Below is a small trained network, with its code and all its weights. Each question gives an input and a class and asks what happens when units are switched off, that is, made to give their printed mean instead of their output.

import numpy as np


def w(rows, s, z=0):
    codes = np.array(rows[::2]) - 128.0
    scale = np.full(codes.shape[1], s)
    scale[-1] = z or s
    return codes * scale


def f(y):
    return np.maximum(y, 0)


def log_softmax(a):
    a = a - a.max(-1, keepdims=True)
    return a - np.log(np.exp(a).sum(-1, keepdims=True))


def net(x, mask):
    res = np.array(x, float).reshape(1, 3) / 4 @ E
    y = f(res @ A[0][:, :-1].T + A[0][:, -1])
    res = res + np.where(mask, y, B[0][:, -1]) @ B[0][:, :-1]
    return log_softmax(res[-1] @ U[:, :-1].T + U[:, -1])


A, B = {}, {}
E = w([
[183,32,138,94,217,103,170,178,101,216,100,184],'x0',
[131,115,116,116,159,166,130,51,99,97,155,249],'x1',
[207,128,88,174,167,76,124,195,125,63,251,104],'x2',
],0.012)
A[0] = w([
[189,140,98,109,145,107,127,134,115,141,125,120,159],'n0',
[227,56,117,127,221,83,173,155,90,169,143,143,139],'n1',
[113,132,138,158,158,120,92,143,106,84,177,152,111],'n2',
[84,132,152,93,108,184,135,77,135,142,77,150,121],'n3',
[113,158,105,178,102,149,94,56,127,97,157,107,197],'n4',
[171,137,94,129,174,111,133,136,117,160,127,135,150],'n5',
[152,108,107,178,115,114,145,135,114,66,175,153,124],'n6',
[149,129,153,100,112,174,137,84,131,177,114,113,88],'n7',
[187,169,34,192,140,113,134,105,116,67,206,145,143],'n8',
[177,55,96,117,163,100,184,187,97,149,148,163,128],'n9',
[165,142,128,154,116,76,104,181,123,100,140,61,255],'n10',
[103,169,129,148,96,152,82,81,152,93,100,98,73],'n11',
[108,130,132,156,105,59,147,246,157,174,139,55,168],'n12',
[80,129,159,120,128,187,153,81,147,160,102,172,186],'n13',
[105,174,97,158,73,144,88,117,133,27,165,77,70],'n14',
[98,117,106,116,145,159,135,88,128,119,147,173,86],'n15',
[90,132,157,56,127,210,149,48,106,118,85,174,209],'n16',
[131,132,135,154,131,59,138,227,141,127,115,41,140],'n17',
],0.011,0.0047)
B[0] = w([
[127,129,182,96,138,100,159,131,139,132,137,139,165],'n0',
[111,185,146,148,163,212,180,174,182,155,237,115,250],'n1',
[97,131,120,58,150,137,97,89,161,37,89,150,170],'n2',
[167,114,76,150,92,149,132,99,22,229,46,185,209],'n3',
[51,111,8,212,127,178,98,106,83,122,133,113,210],'n4',
[145,190,112,144,137,151,159,133,153,204,221,105,172],'n5',
[102,39,29,67,155,165,85,83,143,65,101,143,186],'n6',
[128,102,93,162,136,118,115,62,105,119,57,108,164],'n7',
[95,83,97,1,188,12,110,91,147,23,48,141,226],'n8',
[158,235,136,140,117,182,176,95,184,117,224,76,221],'n9',
[74,171,125,83,144,73,170,97,183,116,183,88,222],'n10',
[122,145,176,227,133,159,148,188,145,130,204,66,198],'n11',
[87,80,196,24,138,2,201,96,177,162,158,192,232],'n12',
[83,102,123,147,49,43,76,61,61,192,140,87,206],'n13',
[77,61,27,33,166,84,122,107,170,53,93,169,229],'n14',
[162,70,222,111,66,69,131,148,117,185,96,127,164],'n15',
[92,84,136,161,39,92,112,75,23,231,139,96,235],'n16',
[147,128,174,78,86,21,173,82,207,111,148,148,223],'n17',
],0.0072,0.019)
U = w([
[119,163,138,144,135,108,104,170,137,116,122,142,80],'0',
[117,135,141,167,117,136,117,145,136,85,128,110,38],'1',
[110,65,114,81,119,60,96,117,97,135,54,155,201],'2',
[138,152,167,138,125,119,105,183,111,88,96,138,3],'3',
[197,146,145,123,151,187,139,163,168,122,130,139,42],'4',
[103,130,104,208,113,176,106,125,89,160,115,112,37],'5',
[132,138,246,116,109,101,182,132,150,175,150,123,204],'6',
[93,130,96,71,166,115,154,129,177,56,138,129,243],'7',
],0.012,0.0022)

Each question gives the input, the list of numbers given to net, and the class t.
The units are the neurons (one row each of A and B). Each row of codes is followed by its name. A weight is (code - 128) times the scale printed after its matrix; where a second scale follows, it is the last column's (A, B and U).
mask holds one flag per neuron, in row order. A switched-off neuron (its flag False) gives its mean, the last column of its row in B, instead of its output. The means were averaged over made-up inputs and are rounded, as every weight is.
A unit's drop is (log p(t) with every unit on - log p(t) with that unit switched off) / (log p(t) with every unit on - log p(t) with every unit switched off).
unit that matters most: the unit with the biggest drop
k most important neurons: the k neurons with the biggest drops, biggest first
drop of u: that unit's drop, to one decimal
input [-8,-3,-4], class 5: 2 most important neurons => [n11 n8]
input [6,-2,-7], class 5: unit that matters most => n8
input [8,3,6], class 4: 3 most important neurons => [n1 n14 n9]
input [-6,3,-1], class 2: 2 most important neurons => [n14 n1]
input [4,2,3], class 4: 2 most important neurons => [n14 n12]
input [-7,-5,-6], class 5: 3 most important neurons => [n11 n8 n4]
input [-2,2,-8], class 5: 2 most important neurons => [n8 n12]
input [-1,-3,-5], class 5: 3 most important neurons => [n8 n14 n12]
input [-6,-4,-5], class 5: 2 most important neurons => [n11 n8]
input [-2,4,2], class 2: 3 most important neurons => [n1 n9 n10]
input [-1,2,-3], class 5: 3 most important neurons => [n8 n12 n14]
input [-8,-8,-7], class 2: 2 most important neurons => [n14 n1]
input [2,6,0], class 6: drop of n4 => 0.5
input [4,2,1], class 4: unit that matters most => n12
input [2,4,-2], class 5: drop of n8 => 0.4
input [6,3,-3], class 6: drop of n6 => 0.1
